Each row is followed by its class.
-24 -12 -13 -13 -39 -12 15 18 -2 -19 28 10 3 -25 -33 22 -38 -18 15 23 10 -36 1 -9 3 9 -30 -18 23 -31 -26 40 -24
sog
-20 -14 1 -19 -9 -7 15 33 3 20 -4 -7 4 21 -21 14 14 -6 25 0 -6 -13 -3 41 71 9 12 9 2 -25 -29 27 -10
Danu
-22 -29 30 35 -16 11 11 -8 39 -15 -7 -13 -9 19 6 7 24 25 -29 -1 -3 15 -5 -23 54 17 33 -44 -10 16 -45 -30 -20
Lavak
-66 -64 24 75 -13 -44 6 30 23 -38 -6 -8 20 40 6 -27 -24 -33 5 -2 22 -55 -35 23 65 56 30 -5 -2 4 -30 -40 -12
terap
10 -11 18 47 -15 -8 16 31 0 9 35 -7 1 -4 -7 1 1 -26 -13 -12 11 -26 1 11 45 -18 -7 19 -4 -20 -37 -7 9
vutab
-23 4 -17 -15 -5 -24 23 61 -2 -25 21 1 -9 -11 -16 -26 -5 26 -34 -6 -5 27 -16 -37 3 27 16 -4 28 -9 -3 23 -17
ziv
12 7 37 0 8 -23 -37 11 56 1 -44 5 8 1 -12 25 -10 -7 9 9 1 19 24 -8 12 24 7 1 5 -17 -30 -3 -25
mit
36 -27 16 16 -52 -40 -32 27 72 -16 -36 -21 32 -34 -3 5 7 36 50 -22 22 -104 -59 -19 62 34 34 22 13 -65 35 -13 -30
Zat
-6 -11 2 8 -8 -3 4 33 31 0 17 -27 6 -13 9 28 -4 -28 3 -6 5 -3 3 4 18 15 -1 13 4 -20 -12 2 -3
Zat
29 -35 -20 5 -25 -9 18 63 -30 -31 20 -22 -18 -32 5 -16 -26 -23 -37 -5 -17 28 -5 -43 5 -4 -8 10 17 9 3 24 -16
ziv
14 11 31 -1 -4 -20 -8 -17 36 -7 21 -3 -9 -50 -20 -11 -20 -36 0 19 7 3 12 13 -21 -38 -5 -31 9 -16 -41 -15 -14
mag
-29 -3 1 0 -17 -3 18 -2 -22 2 -2 15 1 -6 -23 -1 13 -10 -9 -17 -14 -19 4 14 -4 50 10 -16 8 -16 -6 29 -2
sar
21 -33 1 17 7 -6 25 21 41 9 -24 -6 17 39 -6 9 38 -18 15 -20 26 -12 -15 -9 50 32 -4 39 -22 -22 37 -28 -5
sog
-15 15 -8 -12 -20 -5 11 13 -9 -9 31 4 -3 -7 6 -8 -2 1 -13 20 5 -38 -18 -5 -15 -54 -24 -35 -3 -37 -46 1 -27
sog
-2 1 -13 -13 -13 27 12 -1 3 15 25 0 -2 -8 0 -11 4 -35 0 -18 6 0 9 -2 36 5 -4 -16 -18 -22 -28 4 -5
Seg
12 -4 -3 -8 -10 -26 15 27 -21 -9 22 -10 -13 -3 -2 -21 1 11 -9 0 -15 -9 -16 1 -7 -25 0 9 25 -12 -22 7 -17
vutab
-28 -37 5 -1 -18 -5 -12 17 6 -11 -7 -19 19 -14 18 -20 -4 22 5 -4 10 -21 3 4 6 -2 4 -6 5 -2 11 -5 -19
Tudul
-23 -16 7 48 5 12 35 31 -18 -8 5 -2 11 11 9 -11 -27 -72 21 -30 12 -32 -13 31 51 -8 5 -2 -10 9 -27 -4 32
Tudul
34 -1 0 28 -9 -11 27 15 -28 -18 57 -5 -11 -20 26 -7 -1 -10 -14 -15 -1 -40 -36 -52 -33 -42 -21 35 16 -13 -10 -21 -8
vutab
-47 62 23 36 -22 -49 -10 30 -14 24 46 28 -8 -33 -30 -21 33 78 -69 27 11 -33 -8 58 48 13 -31 -30 -76 -48 -110 -8 -5
mubi
-26 3 -7 20 -16 12 -12 42 -27 -1 -22 -24 -8 70 24 -19 5 -36 -18 -2 -17 19 10 -17 21 -11 -16 -6 -59 -13 -31 25 -7
ziv
-19 -25 4 15 -10 -30 17 35 2 -22 33 -14 -7 -16 -10 -14 -30 -37 -3 0 -4 -3 -23 -4 3 -3 -3 14 24 -11 -18 1 -10
ziv
-6 -69 -13 -13 -27 -4 41 41 41 -39 3 -44 23 6 12 -52 -8 -49 26 -17 25 19 -15 -2 -11 24 -2 35 7 9 38 -43 -16
ziv
-18 66 23 -18 -21 -16 -16 -23 -29 4 37 17 -54 65 5 -30 38 -20 -16 4 -32 0 2 35 -4 -8 -15 -35 -24 -4 -42 -18 -30
Seg
-9 6 10 0 16 -35 3 -23 -13 -6 32 2 -12 -37 -19 -18 -34 -12 7 9 1 -23 -25 16 -28 -3 6 -12 40 8 -26 0 16
mag
14 46 9 -9 10 -2 -21 19 -6 27 5 9 10 -1 10 -7 5 29 8 -16 13 -3 29 23 0 25 12 20 36 10 54 7 23
Danu
0 40 -33 -30 28 30 9 -25 23 11 7 12 11 -57 10 19 53 60 -10 10 12 -2 -11 9 -19 -28 -10 -37 -64 -16 18 -39 0
Zat
-15 -13 -1 5 -23 0 9 33 7 -6 48 -2 -6 -10 1 -14 -7 7 -25 -10 16 -7 -4 -19 26 -3 0 8 17 -14 -17 -11 -22
Seg
-23 -6 24 29 -5 -2 12 10 21 8 -2 0 9 8 1 10 16 -36 1 -22 11 -10 9 27 46 1 0 17 -22 -26 -12 -11 1
mubi
-9 -14 11 43 -15 23 9 18 -2 15 29 -5 -10 13 -16 14 10 -31 -19 -5 -1 -8 22 -7 52 -3 7 -2 4 8 -5 8 4
sar
62 37 12 -35 -22 -10 -34 1 23 6 4 -1 -8 -70 5 4 -16 -42 37 -25 -30 47 44 32 14 -5 -7 -6 40 -24 9 3 6
ziv
-1 -34 28 -7 -12 -9 5 47 13 -25 -6 -12 12 -10 20 -5 -15 -23 3 10 19 -68 -27 0 -44 -70 -3 8 -14 2 -61 -28 -30
mit
4 -6 -4 0 -12 -24 14 42 -11 -13 26 -4 -4 1 5 -20 9 26 -10 6 3 -41 -17 -3 11 -23 -3 -1 -2 -12 -18 -10 -20
vutab
-17 1 -15 -7 0 3 20 -17 -29 31 52 -16 -17 -4 1 11 11 19 33 -55 -44 0 -35 23 19 28 0 47 39 -28 28 28 24
Lavak
8 23 15 22 0 -7 -7 16 -4 23 -3 -1 -4 3 -6 23 19 6 -11 6 -6 -7 19 16 -1 -26 -6 7 -16 -31 1 -1 -7
vutab
4 -1 12 17 -30 25 -8 4 2 22 -5 -19 6 -19 2 13 7 -25 22 -9 1 1 24 21 26 -17 -7 -2 -11 -9 0 -1 6
Tudul
-14 -23 16 42 -11 -15 -16 40 16 10 24 -6 -2 -13 -7 -9 -12 -37 -6 -10 -7 -29 7 18 42 -16 7 9 -11 -20 -14 8 -11
terap
-10 -63 2 -5 -9 -24 15 46 20 -24 50 -21 4 -30 7 -12 -32 3 -15 22 17 -20 2 -20 21 8 -6 7 21 23 -57 -9 -29
Danu
-22 -11 -9 -37 -13 -49 21 71 1 -47 26 -6 6 -6 6 -23 -20 -2 -4 23 10 2 -27 -9 9 4 -4 -8 36 -18 -17 4 -30
ziv
-27 -42 -11 -15 -29 14 -20 46 -33 15 -17 -24 34 -1 -20 68 -34 -13 14 57 38 -3 31 -16 0 -38 -44 40 3 -30 34 82 0
mag
-7 28 -7 -4 28 -6 -25 -11 -18 9 29 22 -6 -18 -25 -20 -28 8 -9 -1 -10 -15 -7 -11 -8 -17 -21 2 -2 -13 3 47 1
mit
-6 -7 1 23 -7 3 4 19 -12 18 9 -1 -1 -4 -15 32 11 -2 -2 9 -5 -21 9 12 13 2 -9 17 -6 -9 23 3 -2
sar
15 3 14 -16 -8 40 11 -3 -15 27 5 0 6 -10 3 24 5 -52 18 -26 -5 -8 24 13 32 1 3 -19 1 -3 -4 54 35
Lavak
-21 -8 12 -3 -4 -20 -2 6 -2 -15 4 -3 0 22 -6 -24 10 1 -14 15 4 -31 -30 8 8 3 -6 -17 -16 -13 -16 -7 -30
mit
29 3 41 35 -32 -14 -28 52 -16 15 22 -3 2 -17 13 19 2 -34 -28 -11 15 -37 34 6 21 -33 -29 49 -2 -25 38 29 -2
mubi
-11 -22 17 -2 4 -21 -24 10 1 -11 1 11 12 -8 -16 23 -20 9 0 14 10 -5 -7 -8 7 -13 -20 34 22 -10 1 21 -16
mit
-18 -13 -5 -29 -23 -21 9 63 -11 -18 20 -12 7 -8 1 -11 -21 3 -9 23 19 -17 -3 -8 21 -30 1 5 39 -5 -17 39 -19
mubi
1 -21 -5 -24 -7 -14 24 19 -1 -16 18 -11 -3 1 23 -9 28 15 2 -10 -8 -25 -17 -11 1 -12 5 -5 2 -12 -33 -24 -26
vutab
44 -75 -27 -2 -4 6 14 -45 -56 28 87 -56 -25 -9 41 -40 28 0 -17 -36 -34 -20 -77 -83 80 -37 17 21 54 -1 -109 25 16
vutab
-18 -30 -7 29 -10 22 4 20 3 15 6 -2 14 13 -21 23 -18 -22 5 -18 22 18 37 23 46 12 -13 31 27 1 47 23 22
sog
30 -8 13 -55 2 -27 -30 11 -7 -3 2 5 -2 -12 25 -13 28 36 24 -33 -5 -56 -21 -22 -25 -37 4 36 19 -16 28 13 -13
mag
-22 4 14 34 9 -6 -6 26 9 21 25 4 2 15 -3 8 20 -22 -2 -3 10 -8 8 18 31 7 7 22 -3 -2 28 -13 9
terap
7 15 4 -12 5 3 -20 -4 38 10 -1 -9 18 -33 -13 2 -5 -11 4 32 31 -2 14 27 -10 -21 -3 -19 -6 1 16 4 9
Zat
-23 -4 19 15 -22 -20 8 5 13 -8 10 -5 -6 19 -15 -12 8 -8 -2 13 -8 -4 -13 7 -12 -11 -5 9 8 -16 -38 -14 -29
sar
-23 -19 -6 18 -14 -6 16 37 -5 -7 20 0 8 12 -9 13 -25 -30 -2 -9 13 -17 9 8 37 17 -12 3 29 -25 12 25 -2
sog
-4 14 8 8 0 -11 2 -7 22 9 2 1 2 16 -14 -18 15 27 14 8 12 -10 -17 4 18 16 11 12 1 4 -4 -22 -8
Danu
-15 -1 0 4 -9 4 3 8 1 15 38 -3 10 -24 -18 28 5 -2 -1 2 29 -8 27 -11 23 55 -13 5 12 -12 51 14 18
mag
6 -1 9 -8 -18 -3 6 33 -24 2 47 -4 -13 -25 -6 -3 16 13 -33 -6 11 -2 10 -1 0 -20 -9 11 19 1 24 12 2
mag
10 -46 42 50 83 -25 28 23 4 10 -48 6 26 -31 -29 21 -45 -81 -29 16 45 -9 -16 29 -44 -71 28 27 14 13 -5 4 41
mag
-17 -31 24 20 -3 -27 -27 23 -2 3 1 -8 7 29 15 -18 4 8 -6 8 -2 -38 -18 22 21 -69 -8 26 -7 -20 -48 -4 -21
sar
-7 -26 26 4 -25 14 27 12 -3 24 26 0 -6 -5 -58 8 47 -37 -39 31 17 -14 21 29 -3 -26 -3 -3 -7 4 41 19 -16
sar
49 -61 27 6 -23 -45 -13 98 12 13 -3 -47 36 -59 48 65 -7 -14 -19 -2 5 -26 -17 -6 109 20 6 17 41 -85 -82 4 -24
mit
-6 -22 3 -8 -13 -1 3 21 7 -19 3 -16 -3 -18 9 -11 -2 -26 -12 5 0 -13 1 -27 -40 -27 0 -12 -13 -1 8 -6 -26
ziv
7 13 5 17 -32 -17 6 55 -17 -1 -6 -12 7 -15 -9 5 -29 -34 7 9 11 -18 6 29 22 -5 -8 17 17 -23 14 29 2
mubi
-26 102 -31 -14 -3 18 12 -57 -3 15 -4 17 -5 -51 -13 -4 34 93 8 3 -4 -24 -43 -36 -91 7 14 -54 -28 -45 -1 -32 -2
mag
-18 -6 10 31 -20 16 5 2 -18 24 19 -7 4 -5 -11 9 11 -22 -17 -11 -5 -13 12 15 18 -1 2 1 12 -22 4 18 7
sar
6 0 14 30 -14 -5 -12 39 -15 15 7 -10 8 -16 9 15 -14 -30 12 -16 -3 -14 18 29 38 -8 -18 22 1 -26 25 15 7
Tudul
-62 -68 10 79 79 -89 13 25 26 -20 41 -14 8 23 11 14 -49 -51 5 -32 -18 1 -53 14 62 48 -11 85 28 -62 38 -30 -10
ziv
4 4 -5 15 -16 5 0 36 8 3 11 -25 4 0 0 21 -16 -41 5 12 11 -2 5 19 28 3 -10 4 -5 -8 -1 15 11
Zat
-5 -9 6 6 -14 5 4 23 1 30 10 -7 17 -10 -14 18 17 0 -2 -1 12 28 26 32 -3 4 -22 51 11 -13 12 3 12
sar
-19 17 1 20 -18 -4 22 35 19 3 38 -13 11 -9 -5 27 5 -21 -2 -3 19 -1 -12 9 18 28 -17 24 -6 -32 -23 -1 11
Zat
-1 3 19 -2 5 -33 -22 24 -6 -7 -5 4 4 8 2 -12 13 26 -30 2 0 -6 -6 16 14 27 -3 1 7 -14 24 0 -22
mit
30 4 -6 10 -26 -3 3 31 21 33 32 -26 -13 -12 -10 -10 9 -25 -11 -15 -6 24 13 9 52 38 -11 19 -15 -45 -6 -8 -17
Seg
28 -40 -14 -46 -6 29 15 27 10 11 -4 -48 22 -6 -10 6 -17 -101 -28 53 32 85 48 -23 5 11 -26 -12 -3 19 -52 76 15
Zat
19 0 22 -40 78 -37 19 -16 -20 15 -15 25 -4 -42 -11 65 -47 -105 20 5 -38 46 17 13 -69 -54 -17 31 41 -29 -114 62 18
vutab
49 -78 23 -25 -6 -18 -45 99 71 -19 -73 -16 14 -31 43 -2 33 22 -33 0 -4 -2 57 5 70 -36 44 -40 -46 6 -20 -31 -65
terap
26 -109 -4 13 -31 -6 5 84 28 3 -2 -56 11 -45 -31 17 -49 -85 21 19 7 -4 25 47 80 -35 -12 27 -12 -12 11 21 -15
ziv
4 -33 -15 -13 5 -23 -5 49 -13 -4 14 -23 -1 2 28 -22 17 29 -13 -15 -6 -30 -10 9 37 -23 1 33 4 -16 72 5 -27
mubi
